In the rows, 128 means zero.
Here are made-up elements, facts about them, and rows of numbers that follow some of those facts. Name the element behind each unnamed row.

There are 4 kinds of fact about the elements: trobre, buvir, trazon, panolo.
trisun {trobre=misken, buvir=a, panolo=753}
skestal {buvir=a, trazon=flono, panolo=106}
ploflon {trobre=dugan, buvir=a, panolo=106}
tuge {trobre=ziluvus, buvir=b, panolo=106}
bizi {buvir=c, trazon=geplek, dotra, panolo=106}
getran {buvir=a, trazon=rokli, panolo=106}
zapunum {buvir=d, panolo=106}
fipur {buvir=a, panolo=753}
gefal {buvir=b, panolo=753}
drozil {buvir=a, panolo=106}
vuku {trobre=trisun, buvir=c, panolo=106}
tiplapla {buvir=c, panolo=753}
geplek {buvir=b, panolo=106}
klafli {trobre=trobu, buvir=d, panolo=753}
gatrun {trobre=lilibu, buvir=d, panolo=106}
trobu {trobre=tradi, buvir=c, panolo=753}
tridrak {buvir=a, panolo=106}
bapi {trobre=kleklus, buvir=d, trazon=geplek, panolo=106}
flokik {buvir=c, panolo=106}
drofluklas {trobre=lerem, buvir=b, trazon=skestal, panolo=106}
staben {buvir=b, trazon=bapi, panolo=106}
ziluvus {trobre=duzir, buvir=c, trazon=rokli, broskar, panolo=106}
sitren {buvir=a, panolo=106}
lerem {trobre=draskor, buvir=a, panolo=106}
duzir {trobre=nustak, buvir=b, trazon=geplek, staben, rastu, panolo=106}
draskor {trobre=voduk, buvir=c, panolo=106}
lastulol {trobre=ruko, buvir=b, panolo=106}
voduk {trobre=gidrak, buvir=d, panolo=106}
fizus {buvir=b, panolo=106}
rastu {trobre=klodra, buvir=b, panolo=106}
kluraflek {trobre=flono, buvir=d, panolo=106}
rokli {buvir=b, panolo=106}
poflu {trobre=plazil, buvir=d, panolo=106}
kleklus {trobre=dotra, buvir=c, panolo=106}
kivus {trobre=klafli, buvir=d, panolo=106}
skeroplil {buvir=a, panolo=753}
gidrak {buvir=a, trazon=rokli, panolo=106}
dugan {trobre=lastulol, buvir=d, panolo=753}
brisul {buvir=b, trazon=bapi, panolo=753}
misken {trobre=fipur, buvir=d, panolo=106}
sutrik {buvir=a, trazon=plazil, panolo=753}
klodra {buvir=c, panolo=106}
lotre {buvir=a, panolo=753}
plazil {buvir=c, panolo=106}
zutron {trobre=sitren, buvir=d, panolo=753}
tradi {trobre=staben, buvir=d, panolo=106}
broskar {buvir=a, trazon=bizi, panolo=106}
kabren {trobre=lega, buvir=a, panolo=106}
lega {buvir=a, panolo=106}
nustak {trobre=rastu, buvir=a, trazon=brisul, panolo=753}
flono {buvir=a, trazon=drilom, kabren, dotra, panolo=106}
pesker {trobre=geplek, buvir=c, panolo=753}
lilibu {trobre=pesker, buvir=b, panolo=753}
ruko {trobre=lotre, buvir=b, panolo=106}
dotra {trobre=kivus, buvir=b, trazon=drozil, panolo=106}
stazos {trobre=drofluklas, buvir=a, panolo=753}
drilom {buvir=c, panolo=106}

Some elements and their rows:
draskor: [116 142 130 117 138 146]
staben: [102 124 193  73 163 168]
drofluklas: [163 143 174 126 190 172]
sutrik: [178 134 167 116 138  95]
lilibu: [193 138 168 127 146 110]
drozil: [128 126 203  95 180 160]
bizi: [ 90 126 198  85 140 175]
gidrak: [111 125 169  83 164 148]
ziluvus: [102 144 162 104 131 174]
lega: [117 123 153  87 167 124]
lastulol: [132 132 149 106 172 138]
gefal: [192 134 176 118 150 106]
kabren: [136 129 199 112 183 154]
rastu: [125 136 177  89 165 178]
ploflon: [118 132 149 102 161 130]
lerem: [137 145 131 116 162 143]
tiplapla: [157 135 169 118 113 102]
skestal: [135 126 198 104 185 156]
tridrak: [117 125 155  94 166 126]
dugan: [181 144 163 135 124 117]
brisul: [171 135 210  97 140 140]

Which element is each row?
Some rows may be elements named above.
[ 83 139 145 121 121 127]  kleklus
[128 144 169  98 160 189]  duzir
[128 124 153  95 175 133]  fizus
[179 138 169 128 127 113]  zutron
[134 127 197 104 185 155]  skestal
[131 135 138 111 158 152]  voduk
[194 134 174 116 149 107]  gefal
[129 128 151 101 172 136]  ruko
[108 126 198  80 164 166]  broskar
[191 135 177 115 151 106]  gefal
[117 128 195 107 159 158]  drilom
[ 95 124 142  94 141 126]  plazil
[116 141 202 129 166 160]  dotra
[108 126 198  79 165 165]  broskar
[129 143 168  98 161 187]  duzir
[115 141 204 128 165 162]  dotra
[132 124 206  99 186 157]  flono
[181 151 187 116 127 145]  nustak
[108 126 198  80 164 163]  broskar
[ 90 134 186  95 138 180]  bapi
[135 145 170 140  94  93]  trobu
[182 139 171 120 136 101]  trisun
[186 144 164 128 134 104]  stazos
[183 151 188 115 127 144]  nustak

